Two labels a row
[  9   2 -49  -5  52   0 -18 -10   4  -7   0   4   9  20  81 -12   5   8
  -7 -24   6  16  11  18   0 -25   1  12 -10 -19 -30  20  -8 -11  16   6
   4  15  14  -3  15  -8  28   3  -9  20 -26  -5  24  11  50 -28 -21 -34
  -4   5 -17  23  29  10] -> luni/(80)
[  9  22  35  -1  35 -15  -5  15  50  11  -3 -25  -2 -17 -25  -6 -14   5
  -9  -7   8  10   0 -22  26  -8  36 -12 -26 -20   6  14  20   8   7 -11
  -3  19  -7   6 -20 -18  24 -27   8   7  -4 -19   7   6 -17 -38 -15  30
   9   0  -8 -17 -27  35] -> todab/(71)
[ -6  26  -7  11   9  10   3   0 -20  16  13  -8 -12   1  15   5  11   7
  14  13   4  14 -18  -3  -9   6  -4  27  35  16 -10  15   6 -16  -8  -8
  16  22  -9  -9  15  -2  -8   2 -18 -26 -40  -2  -8  -7   2  20  25 -13
  13 -11  -3   1 -11 -19] -> todab/(69)
[ 23  24  16   6  56  -4  -7  20  32   8   6  -1  -4 -13   7  -9  -2  -1
  -6  25   8  15 -26   8  -2  -5  14  -8  21   0 -10  -5  -5  -7  -6 -37
  10 -11 -32 -19  12  42   3 -15  17  29 -25   7 -21  -8   6   0  15 -15
  25 -15  15  11   4 -20] -> duroz/(71)
[-12   2  46  13 -30  10  15  21 -10  -6  -4   4 -15   5 -72   0   7  19
   9   7  -7  -3   0  20 -14  23   4  20   3  10  38  -8 -18   4 -15 -33
   4 -10  12  -4   4  38 -35  -2 -15   0  40  -3 -32 -10 -32  35  11  23
 -38   9   3  16  -2  -5] -> posu/(69)
[ -4   6 -15  10  17   0 -16  -5  21 -17   4  12  11   6  28 -21  -5  28
 -10  -9  11  32  -6  31  -3  -4  10   1  23  -7 -28  13  10  -3  -6 -39
  -1  19  -9  -1  28  46  17  -1 -10  37  20   6 -28  11  17 -19 -17 -12
  -4  -7   2  44  33   4] -> lum/(80)
[ -3  31  -7  11  64   8 -12  -6  35  14   6   0  -3  -3   2   1  -5  21
 -11   1  22  30  -1  -6   3 -17  33  30  19 -10 -22  11  14  10   0 -20
  35  54  -2  -6   7  19  24 -10 -22   5 -32 -18   5   5   2 -28 -16 -14
  16 -17 -11  10   9  25] -> lum/(71)
[ 10  16  17  -5  40 -18 -19  10  37   0  -7 -24 -11 -19 -32 -34  -8  24
 -18 -15  14  16 -15  -9  21 -21  26 -17 -11 -16 -11  35  16  13   1  18
  15  35  14   2  -7   2  28 -19   8  -1  -6 -18  17  14   2 -42 -24  18
  -5  -7   0 -12 -11  28] -> todab/(71)
[-11  24 -29 -10  16  -9 -17   4 -19  -6 -11 -40  -4   6  15 -16   2  22
  -3 -18  15  14  -3 -15  -2  14  -2 -19 -15  -4 -11  39  18  11  17  12
   2  52   1  -7  -5   0  22  -1  -7 -24   7 -22  34   9  14 -27 -20   4
   2   6 -17   4  -3   4] -> todab/(80)
[ 26  16   1   3  35   3  14   8  13   7 -15  25 -14 -25  20   3  11  -7
  -2  30  -8  -8  -1   4 -17 -29   4  -3   4 -24 -24 -43  10  14   0  23
  12  -7  -9 -15 -12  13  -9 -33  13  13  -3   5  19   4  16 -16  19 -30
  41  -4  24 -13  -7  -3] -> luni/(74)
[ 11  -8 -15  -9  16  15  -8   4  -9 -16 -19  15   0   4 -13  -6   7 -10
 -10   2   1  -5   7  22 -11 -17 -16   3  12 -24  17 -10 -22  -4   7   2
  18 -37  27 -14  -4  11 -18   3  11  24  -1  10  -8  -2  14  10  10 -11
 -28  -1  11   1   8 -35] -> posu/(69)
[ 32  31 -10 -14  47 -25 -16  15  38  -7 -11  -7 -10 -21 -23   2  -5  -9
 -19   5   7   4 -16 -25 -26 -18   7 -26 -27 -22 -24 -11   4   9   1  17
   7  21  -5  -6 -17  11  12 -26  14  15  -8 -13  21  -4  -3 -34 -10  -5
  21 -13  15 -21 -11  18] -> posu/(71)
[ 22  38  41  -6  83  -4   2  22  40  17 -16 -10 -10 -35  23 -12  12   3
 -22  15  18   5  -7  22  -4 -39  19 -15  -2 -27 -14   3  12  -2   0  -9
  28   1 -30 -22  14  21  16 -23  55  24 -17   6  23   9  38 -17  -3 -29
  -4 -12   0   3  -2 -11] -> luni/(71)
[-17 -17 -42  -7   1   3   6 -20  -7 -27 -38  16  14  30  86 -35   5  12
   8 -17  -1  11  11  23  40 -11 -16  -7  23 -24 -14  -9   5  -1  13  29
 -17   2  -9  -9  26  -5   0  22  17  21  16  25  20  12  45 -17  -6 -44
   9  16  15   7   9 -11] -> lum/(80)
[  5  -4  -9  -2   9   3 -17 -19   2   8  26  -7  10   8  22   2  -1   3
 -15 -22  19   6   2   7 -22 -10   2   9   9  -7  -1  23  -8 -16   7  -7
  11  18  22   5   9   6   7  12 -12  -3  -7 -14   3   6  17  -3 -32  -7
 -34   2 -33  26  26   6] -> luni/(80)
[-13  13 -23  -1   2  -1 -13 -21 -10   1   9  -9  10   8  50 -12   6   9
 -12 -16  24  17   2  19   6 -14   2   7  24 -11   0  31  10 -12   0  -8
  17  44  18  -5  18   5  20  33 -16 -18 -19   2  12  10  30  -4 -27 -17
 -29  -1 -28  24  22 -15] -> todab/(80)
[ -6   5 -33  -4  17  12 -12  -9  22  -4 -12 -11   8   2  52 -28   3   2
 -11  -4   1  17  -2  16  19 -23 -11  -9  13 -21  -5  21   3 -12   3   7
  18  12   8  -3  12  -1  11  18  -6  10 -27   5   8   6  34 -17  -9 -19
 -17   2   0  13  -3 -27] -> todab/(80)
[ 32  34 -33 -13  86   4 -24   0   7 -15   0  -6 -13   3   2   4   1  12
 -33 -25  24   6  16  13 -37 -25   9  13  11 -20 -11  22 -24  -8  -1  -4
  29  29  40  -6  -5  31  19  -5  -8   9  -3 -37  27   3  34 -20 -27 -13
 -25   3 -37  29  25  11] -> luni/(80)
[ 23  15  25   0  59  -1  17   4  -1  27   4  -9 -10  -3  48  15   5  -6
   7  18   6 -15  -6  11 -11 -18   8   7   8   3 -16 -12   9   3   6 -12
   3 -19 -25 -26   3  -4   1 -25  35   7 -30   2  32  -4  28  25  18 -27
  35  -5  -1   7  -5 -10] -> luni/(74)
[  9   8  16 -12  29  -1  15   8 -18  13 -14  -8  -5  -6  31   2  11  -8
   7  13  -2 -27   3  14  -2 -14  -3   0   6  -7   9  -9  -8   1   4  12
   1 -16 -11 -15   5 -18  -2  -4  17  -4  -6   2  23   4  20  17  16 -29
   4 -13   1  -4  -8 -11] -> luni/(74)
[-10  -1 -15  15 -13 -11 -11  -1  25 -13 -15  21   7  -4   4 -29  -8  32
  -4  -6  -3  30  -3   4  28   6   9  -7  26  -6 -17  11  28   2  -4 -16
   0  30 -14   8  16  23  11   0  -9  15  16  21 -30  11   3 -36  -8   1
   6  -4  16  16   1   0] -> lum/(80)
[-11  -2 -24 -11  18  -1  10   7  -5 -18 -45  -8   5  16  49 -21   1 -18
   1  -6 -10 -13   4 -18  52   3 -16   3  17 -18  12 -29 -15   3  29  22
  -9 -18 -34 -22   4 -44 -19  13   5  -1 -21  14  20  -8  10   8  21 -17
   8  24  30 -25 -28  -8] -> lum/(77)
[-34   1  19  24 -72   6  13  -4 -20   7  -4   4   3  11 -14 -13   6  28
  32  13   5  29 -10   9  39  33   5  22  40  14  11  20  24   4  -6 -40
  -1  28 -10  -3  14  19 -22  26 -42 -24   2  20 -44  -3 -13  18  19   5
   7  -3   8  17 -11 -29] -> lum/(69)
[-11  11   8  -7  52 -18  -5   4  26  -5 -20 -25  10  20  48 -43   2  26
 -11 -24  11  32  -2   7  45   0  21   2  13  -4   2  31   2   0   9 -33
   3  21 -12   3  28   1  17  -1   8  16  -4  -2 -11   8  21 -22 -16  11
 -30  14  -1  20  -2   5] -> lum/(80)
[ 18  10 -14 -13  24  -3   3  12  -2  12 -31  10  -6 -27  24  20   8 -26
   3  45  -6 -20 -16 -12 -11 -19 -13 -37  -8 -35 -33 -41  20   1  18  43
   2  -6 -33 -33 -15 -10   1 -22  38  -4 -27  12  43  -3  10 -15  23 -26
  57 -13  35 -35 -15 -29] -> duroz/(74)
[ 20   3  -8   2  32  10 -67   3 -26  15  -2   9 -11  10  43  19  14 -19
  11  26  -7 -16   1  18 -19  -1 -17  16  20   0 -16 -23 -10  -2   5   8
   7 -32 -13 -20  -7 -12 -10  -9   4   0 -28   8  28  -3  29  24  28 -32
  29  -6  14  -1   1 -31] -> luni/(77)
[-18  13 -37  -7  -5   3  -1 -30 -29  15   4   9  -3  -3  44  -3   7  11
   9   4   9  18  11   6  -4 -13  -8  25  33 -10 -17  23  28  -9   2  17
  22  67  31   1   0  -7   8  27 -30 -23 -33  -3   9  12  30  -2  -2 -32
   1  -3 -12  10  10 -18] -> todab/(80)
